Here is a tiny trained network, its code and every weight. The questions are about switching its units off for an input and a target symbol, where a switched-off unit gives its printed mean instead of its output.

import numpy as np


def w(rows, s, z=0):
    codes = np.array(rows[::2]) - 128.0
    scale = np.full(codes.shape[1], s)
    scale[-1] = z or s
    return codes * scale


def norm(h):
    return h / np.sqrt((h * h).mean(-1, keepdims=True) + 1e-5)


def f(y):
    return np.maximum(y, 0)


def softmax(a):
    e = np.exp(a - a.max(-1, keepdims=True))
    return e / e.sum(-1, keepdims=True)


def log_softmax(a):
    a = a - a.max(-1, keepdims=True)
    return a - np.log(np.exp(a).sum(-1, keepdims=True))


def net(x, mask):
    ids = ['ΓΠΦβδζλμστψω'.index(c) for c in x.split()]
    T = len(ids)
    res = E[ids] + P[:T]
    q, k, v = (norm(res) @ M[0].T for M in (Q, K, V))
    z = softmax(np.where(np.tri(T) > 0, q @ k.T / 2**0.5, -1e9)) @ v
    res = res + np.where(mask[0], z, O[0][:, -1]) @ O[0][:, :-1]
    y = f(norm(res) @ A[0][:, :-1].T + A[0][:, -1])
    res = res + np.where(mask[1:9], y, B[0][:, -1]) @ B[0][:, :-1]
    return log_softmax(norm(res)[-1] @ U[:, :-1].T + U[:, -1])


Q, K, V, O, A, B = {}, {}, {}, {}, {}, {}
E = w([
[122,114,135,118,129,63,140,180,132,161,131],'Γ',
[122,123,150,99,99,80,155,132,129,169,132],'Π',
[106,139,140,91,187,254,70,71,154,117,102],'Φ',
[127,128,126,105,132,88,162,126,142,164,125],'β',
[113,131,170,134,116,102,175,141,116,177,126],'δ',
[184,151,146,120,127,127,194,157,133,153,121],'ζ',
[164,106,88,107,123,108,106,113,135,184,180],'λ',
[132,183,65,120,115,129,151,154,156,149,175],'μ',
[125,148,155,130,99,110,78,123,174,120,174],'σ',
[123,160,170,128,128,113,89,113,119,124,112],'τ',
[141,158,96,135,172,130,133,134,79,120,123],'ψ',
[129,126,154,135,166,120,131,103,108,96,136],'ω',
],0.0069)
P = w([
[168,120,109,213,86,15,161,162,115,138,113],'0',
[158,173,131,159,109,68,132,121,121,171,125],'1',
[164,195,131,154,103,96,97,94,110,175,121],'2',
[143,169,146,98,128,120,108,122,123,179,130],'3',
[133,163,154,70,144,139,106,125,135,175,132],'4',
[120,140,169,54,132,165,118,147,126,212,145],'5',
[105,124,170,37,152,174,126,169,141,199,147],'6',
[99,88,169,1,151,185,138,191,152,192,159],'7',
],0.0033)
Q[0] = w([
[162,168,89,221,84,99,101,85,99,98,91],'head 1',
[144,248,173,108,180,72,103,117,106,177,176],'head 1',
],0.011)
K[0] = w([
[143,116,96,217,110,2,150,125,116,63,106],'head 1',
[124,136,128,144,203,223,76,69,119,70,114],'head 1',
],0.0066)
V[0] = w([
[142,157,31,118,171,162,199,161,53,140,101],'head 1',
[128,148,40,125,49,139,87,152,254,141,155],'head 1',
],0.0048)
O[0] = w([
[56,190,133,22,97,124,2,64,24,143,185,69],'head 1',
[93,229,184,149,56,181,243,246,127,92,96,9],'head 1',
],0.0058,0.0012)
A[0] = w([
[3,215,123,89,47,220,116,131,52,40,216,2],'neuron 1',
[79,209,125,91,29,169,163,179,54,94,160,120],'neuron 2',
[149,33,92,220,153,151,137,202,205,130,96,52],'neuron 3',
[83,110,116,79,110,55,93,90,41,165,112,135],'neuron 4',
[133,132,94,153,147,93,202,123,186,197,88,137],'neuron 5',
[119,27,163,189,176,86,140,151,145,142,86,68],'neuron 6',
[32,148,182,94,32,77,158,175,75,137,89,81],'neuron 7',
[174,66,117,99,162,82,166,89,188,171,168,96],'neuron 8',
],0.0043,0.0021)
B[0] = w([
[105,124,160,166,158,147,139,122,63,2,135,174],'neuron 1',
[91,134,124,152,171,95,130,100,164,170,131,199],'neuron 2',
[150,165,151,122,153,180,71,128,115,133,115,198],'neuron 3',
[130,128,146,123,121,135,154,180,153,108,83,230],'neuron 4',
[89,97,125,115,116,179,97,139,121,122,129,255],'neuron 5',
[115,157,115,131,117,148,143,112,94,145,141,195],'neuron 6',
[185,131,80,114,131,138,121,78,127,104,154,204],'neuron 7',
[104,133,140,146,145,110,132,101,134,90,122,247],'neuron 8',
],0.0083,0.0041)
U = w([
[176,118,36,146,164,118,118,205,35,123,110,149],'Γ',
[147,82,128,151,30,184,151,77,46,145,171,121],'Π',
[138,152,172,136,74,113,68,122,201,98,179,2],'Φ',
[140,100,58,56,58,125,145,117,179,42,87,171],'β',
[6,80,168,146,99,93,155,129,129,146,51,131],'δ',
[185,178,206,55,127,43,141,155,137,162,57,128],'ζ',
[119,186,57,131,122,105,173,96,180,241,181,102],'λ',
[96,208,142,153,186,116,184,85,100,54,197,121],'μ',
[165,140,182,190,118,162,211,213,197,109,122,219],'σ',
[124,142,145,193,164,244,42,95,156,137,73,50],'τ',
[73,158,138,53,108,118,2,168,30,110,167,97],'ψ',
[180,22,89,146,203,67,87,74,151,133,154,197],'ω',
],0.0065,0.002)

Each question gives the input, a string of symbols that net reads in full, and the target symbol t.
The units are the heads (2 rows each of Q, K, V and O) and the neurons (one row each of A and B). Each row of codes is followed by its name. A weight is (code - 128) times the scale printed after its matrix; where a second scale follows, it is the last column's (O, A, B and U).
mask holds one flag per unit, heads first, then neurons. A switched-off unit (its flag False) gives its mean, the last column of its rows in O or B, instead of its output. The means were averaged over made-up inputs and are rounded, as every weight is.
A unit's drop is (log p(t) with every unit on - log p(t) with that unit switched off) / (log p(t) with every unit on - log p(t) with every unit switched off).
The circuit of an input: a set's keep is (log p(t) with only the set's units on - log p(t) with every unit switched off) / (log p(t) with every unit on - log p(t) with every unit switched off). Starting from all 9 units, units are removed one at a time, each time the one whose removal leaves the highest keep (on an exact tie, the one counted first), for as long as the keep stays at least 0.8.
circuit, biggest first: the units of the circuit, biggest drop first
most important unit: the unit with the biggest drop
k most important neurons: the k neurons with the biggest drops, biggest first
drop when u is switched off: that unit's drop, to one decimal
input β λ β ζ δ, target ζ: 2 most important neurons => [neuron 4; neuron 5]
input β μ ω δ μ ζ β, target μ: 2 most important neurons => [neuron 1; neuron 7]
input δ Π ζ β Γ, target ζ: circuit, biggest first => [head 1; neuron 4; neuron 5]
input λ β Π, target λ: circuit, biggest first => [head 1; neuron 2; neuron 7; neuron 1]
input τ δ δ, target τ: 2 most important neurons => [neuron 3; neuron 5]
input μ β Π σ μ μ μ ζ, target μ: 3 most important neurons => [neuron 1; neuron 2; neuron 7]
input μ Φ σ β τ, target ζ: most important unit => neuron 5
input δ δ Π, target δ: circuit, biggest first => [head 1; neuron 7; neuron 4; neuron 5]
input Φ ζ β, target δ: circuit, biggest first => [neuron 3; neuron 7]
input ψ β ψ δ β λ, target λ: circuit, biggest first => [head 1; neuron 2; neuron 5]
input ζ τ ζ β λ, target λ: 3 most important neurons => [neuron 4; neuron 2; neuron 1]
input β β β μ, target μ: circuit, biggest first => [head 1; neuron 1; neuron 2]
input λ λ Γ, target λ: 2 most important neurons => [neuron 2; neuron 7]
input ζ λ λ Φ δ, target Π: circuit, biggest first => [neuron 7; neuron 2; neuron 5; neuron 3]
input μ ζ Γ λ β β, target λ: 3 most important neurons => [neuron 2; neuron 7; neuron 1]
input β β ψ β Π ζ, target ζ: 2 most important neurons => [neuron 4; neuron 5]
input Φ σ Γ ω β Π Π, target β: 3 most important neurons => [neuron 7; neuron 2; neuron 3]
input δ Φ ζ Π ψ, target Γ: most important neuron => [neuron 8]
input σ ψ β σ δ, target σ: drop when head 1 is switched off => 1.1
input σ β ψ β Γ ω ζ Π, target ω: drop when head 1 is switched off => 0.8
input μ ψ β δ Γ μ β β, target μ: drop when neuron 2 is switched off => 0.2
